Each row is followed by roughly how far along a hidden order it lies, from 0 to 15. A new part has a new order.
In the rows, zero is written as 100.
98; 162; 107; 106; 90; 89; 108; 81; 86; 116; 101; 90; 77; 46; 103; 95; 100; 117; 77; 95; 109; 136; 88; 82; 61; 70; 89; 109; 99; 103; 96; 113; 94; 105; 57; 122; 116; 84; 92; 93; 67; 104; 90; 113; 98 => 0
98; 139; 99; 104; 96; 88; 104; 87; 92; 117; 110; 96; 61; 40; 100; 98; 100; 113; 75; 98; 109; 138; 89; 79; 61; 77; 90; 112; 99; 115; 94; 111; 95; 104; 56; 117; 122; 84; 90; 96; 63; 100; 85; 113; 95 => 0
104; 109; 90; 103; 111; 105; 100; 91; 100; 101; 104; 109; 87; 87; 103; 99; 101; 105; 95; 110; 100; 101; 109; 103; 82; 111; 99; 99; 102; 107; 87; 94; 99; 94; 93; 89; 105; 94; 96; 94; 77; 112; 108; 95; 93 => 9
97; 45; 78; 91; 113; 123; 82; 99; 127; 87; 101; 107; 135; 122; 101; 109; 103; 82; 117; 112; 94; 74; 115; 106; 118; 123; 107; 100; 117; 136; 94; 101; 100; 94; 131; 92; 89; 114; 107; 107; 129; 107; 104; 75; 87 => 15
102; 143; 94; 105; 101; 90; 107; 86; 91; 114; 110; 105; 62; 59; 100; 98; 99; 115; 77; 102; 106; 138; 97; 82; 62; 88; 89; 110; 101; 110; 92; 101; 96; 99; 64; 104; 115; 78; 88; 91; 61; 105; 97; 113; 91 => 3
103; 143; 95; 103; 100; 82; 107; 97; 92; 106; 111; 109; 68; 61; 99; 98; 99; 112; 83; 102; 106; 121; 98; 94; 69; 97; 92; 104; 94; 100; 90; 99; 101; 99; 65; 100; 113; 80; 89; 92; 65; 98; 94; 114; 94 => 5
96; 148; 93; 102; 96; 89; 105; 94; 102; 117; 112; 103; 82; 45; 97; 103; 100; 104; 75; 100; 109; 142; 87; 75; 57; 78; 89; 113; 98; 130; 87; 114; 98; 102; 56; 119; 117; 86; 84; 90; 47; 92; 75; 110; 90 => 1
99; 64; 91; 93; 105; 114; 88; 112; 116; 88; 102; 105; 134; 133; 99; 108; 101; 84; 110; 104; 94; 73; 111; 109; 132; 116; 106; 99; 105; 111; 98; 102; 102; 97; 129; 93; 89; 126; 108; 108; 112; 93; 100; 81; 97 => 15

New part:
100; 94; 98; 105; 105; 107; 99; 100; 121; 103; 107; 94; 102; 106; 103; 106; 96; 103; 113; 101; 106; 107; 103; 99; 107; 96; 101; 108; 98; 101; 100; 102; 112 => 0
101; 95; 99; 105; 107; 108; 100; 100; 117; 104; 111; 94; 102; 106; 102; 105; 95; 104; 114; 100; 106; 111; 103; 99; 106; 95; 101; 108; 96; 101; 101; 102; 114 => 2
103; 95; 98; 105; 101; 111; 101; 102; 171; 105; 105; 91; 102; 112; 106; 102; 94; 103; 134; 98; 106; 110; 106; 99; 106; 91; 99; 110; 94; 104; 102; 102; 113 => 3
103; 94; 98; 105; 102; 109; 102; 102; 123; 105; 106; 93; 102; 110; 104; 105; 93; 104; 114; 99; 105; 110; 105; 99; 106; 93; 99; 110; 93; 103; 102; 101; 114 => 5
98; 94; 99; 113; 106; 105; 118; 106; 132; 102; 110; 111; 109; 104; 102; 124; 99; 118; 116; 102; 108; 116; 101; 99; 106; 97; 101; 107; 101; 99; 102; 103; 119 => 15
99; 94; 99; 108; 105; 106; 101; 100; 154; 102; 107; 95; 102; 104; 103; 108; 99; 105; 125; 102; 109; 105; 102; 99; 106; 97; 101; 108; 103; 99; 100; 103; 116 => 1
101; 94; 99; 109; 106; 106; 101; 100; 117; 102; 108; 96; 102; 104; 102; 108; 96; 106; 113; 101; 107; 110; 103; 99; 106; 96; 101; 111; 98; 100; 103; 102; 120 => 3
101; 94; 108; 110; 130; 108; 99; 100; 176; 103; 144; 93; 102; 106; 105; 104; 98; 109; 137; 100; 108; 138; 103; 99; 108; 95; 107; 113; 102; 101; 103; 113; 127 => 0
100; 94; 100; 122; 109; 107; 112; 105; 163; 102; 117; 106; 106; 105; 103; 119; 99; 118; 128; 102; 109; 126; 102; 99; 106; 97; 102; 112; 104; 99; 105; 106; 133 => 13
100; 94; 101; 106; 113; 106; 103; 101; 110; 103; 121; 97; 103; 106; 102; 108; 96; 110; 110; 101; 106; 122; 103; 99; 106; 96; 102; 108; 97; 100; 102; 103; 116 => 5
103; 95; 98; 114; 105; 106; 106; 103; 125; 103; 108; 99; 104; 106; 103; 111; 96; 109; 116; 101; 106; 113; 103; 99; 106; 95; 100; 115; 97; 101; 106; 103; 127 => 9
101; 94; 98; 108; 104; 107; 104; 101; 115; 103; 107; 98; 103; 106; 102; 109; 96; 107; 109; 101; 106; 109; 103; 99; 106; 96; 101; 112; 97; 100; 103; 101; 117 => 7
106; 95; 98; 105; 100; 113; 102; 102; 149; 107; 106; 90; 101; 115; 106; 100; 90; 104; 126; 97; 104; 115; 108; 99; 106; 89; 98; 112; 88; 106; 104; 101; 116 => 4

New part:
116; 104; 91; 61; 90; 98; 101; 91; 112; 82; 100; 84; 65; 120; 115; 122; 86; 108; 58; 110; 116 => 10
131; 114; 82; 79; 93; 76; 108; 85; 114; 80; 84; 78; 50; 156; 116; 147; 140; 112; 79; 124; 122 => 15
113; 104; 80; 98; 95; 90; 98; 95; 103; 98; 86; 97; 77; 151; 112; 137; 142; 104; 109; 111; 103 => 7
122; 107; 79; 87; 85; 81; 99; 91; 111; 92; 95; 95; 59; 167; 118; 144; 147; 111; 80; 117; 114 => 14
103; 99; 88; 105; 103; 98; 94; 100; 98; 106; 86; 101; 96; 128; 103; 117; 131; 97; 127; 105; 91 => 0
105; 99; 89; 88; 89; 92; 94; 97; 104; 109; 101; 95; 87; 141; 106; 121; 132; 106; 94; 105; 108 => 6
122; 104; 85; 69; 88; 83; 96; 89; 111; 109; 89; 69; 73; 169; 108; 138; 154; 112; 90; 118; 123 => 12
127; 108; 93; 69; 96; 84; 102; 87; 111; 101; 83; 66; 74; 151; 102; 131; 141; 111; 94; 122; 125 => 11
123; 108; 96; 76; 95; 86; 106; 88; 112; 89; 92; 75; 72; 130; 104; 120; 118; 111; 79; 116; 123 => 10
109; 106; 102; 90; 103; 97; 105; 96; 104; 88; 93; 87; 88; 99; 101; 105; 97; 103; 97; 107; 108 => 3
120; 100; 80; 51; 85; 90; 91; 90; 112; 107; 93; 72; 70; 169; 115; 143; 138; 111; 81; 114; 119 => 12
116; 109; 100; 104; 111; 90; 108; 94; 103; 89; 76; 80; 91; 105; 97; 113; 124; 101; 120; 114; 107 => 3
116; 107; 105; 97; 106; 88; 108; 93; 105; 95; 87; 75; 96; 111; 92; 106; 122; 105; 105; 113; 116 => 3
103; 102; 93; 118; 102; 94; 99; 100; 98; 104; 90; 105; 98; 122; 101; 112; 129; 98; 121; 105; 94 => 0
107; 100; 79; 82; 92; 96; 92; 96; 104; 103; 91; 96; 77; 152; 115; 132; 132; 103; 102; 106; 100 => 7
112; 106; 103; 93; 105; 93; 107; 95; 104; 89; 88; 83; 100; 98; 97; 105; 107; 103; 102; 109; 110 => 3
104; 98; 93; 53; 95; 108; 95; 97; 107; 96; 97; 82; 88; 109; 109; 106; 82; 102; 80; 102; 107 => 4
108; 103; 99; 107; 92; 83; 100; 95; 103; 111; 103; 95; 91; 141; 97; 115; 145; 109; 98; 108; 113 => 6
125; 109; 94; 82; 89; 76; 102; 86; 110; 109; 85; 65; 78; 159; 99; 135; 165; 113; 100; 121; 127 => 12
123; 110; 85; 107; 87; 72; 105; 89; 110; 95; 96; 94; 64; 166; 110; 143; 163; 113; 85; 119; 120 => 14
120; 108; 81; 108; 101; 84; 102; 93; 104; 92; 77; 94; 76; 156; 109; 138; 154; 103; 118; 115; 105 => 8
110; 105; 84; 104; 110; 96; 98; 98; 99; 92; 71; 96; 89; 129; 106; 126; 134; 96; 134; 111; 90 => 1
107; 104; 90; 106; 105; 97; 102; 99; 100; 88; 84; 105; 87; 110; 106; 115; 109; 97; 113; 106; 93 => 1
124; 111; 91; 91; 103; 85; 106; 89; 108; 82; 76; 80; 69; 138; 110; 137; 127; 105; 104; 121; 111 => 9
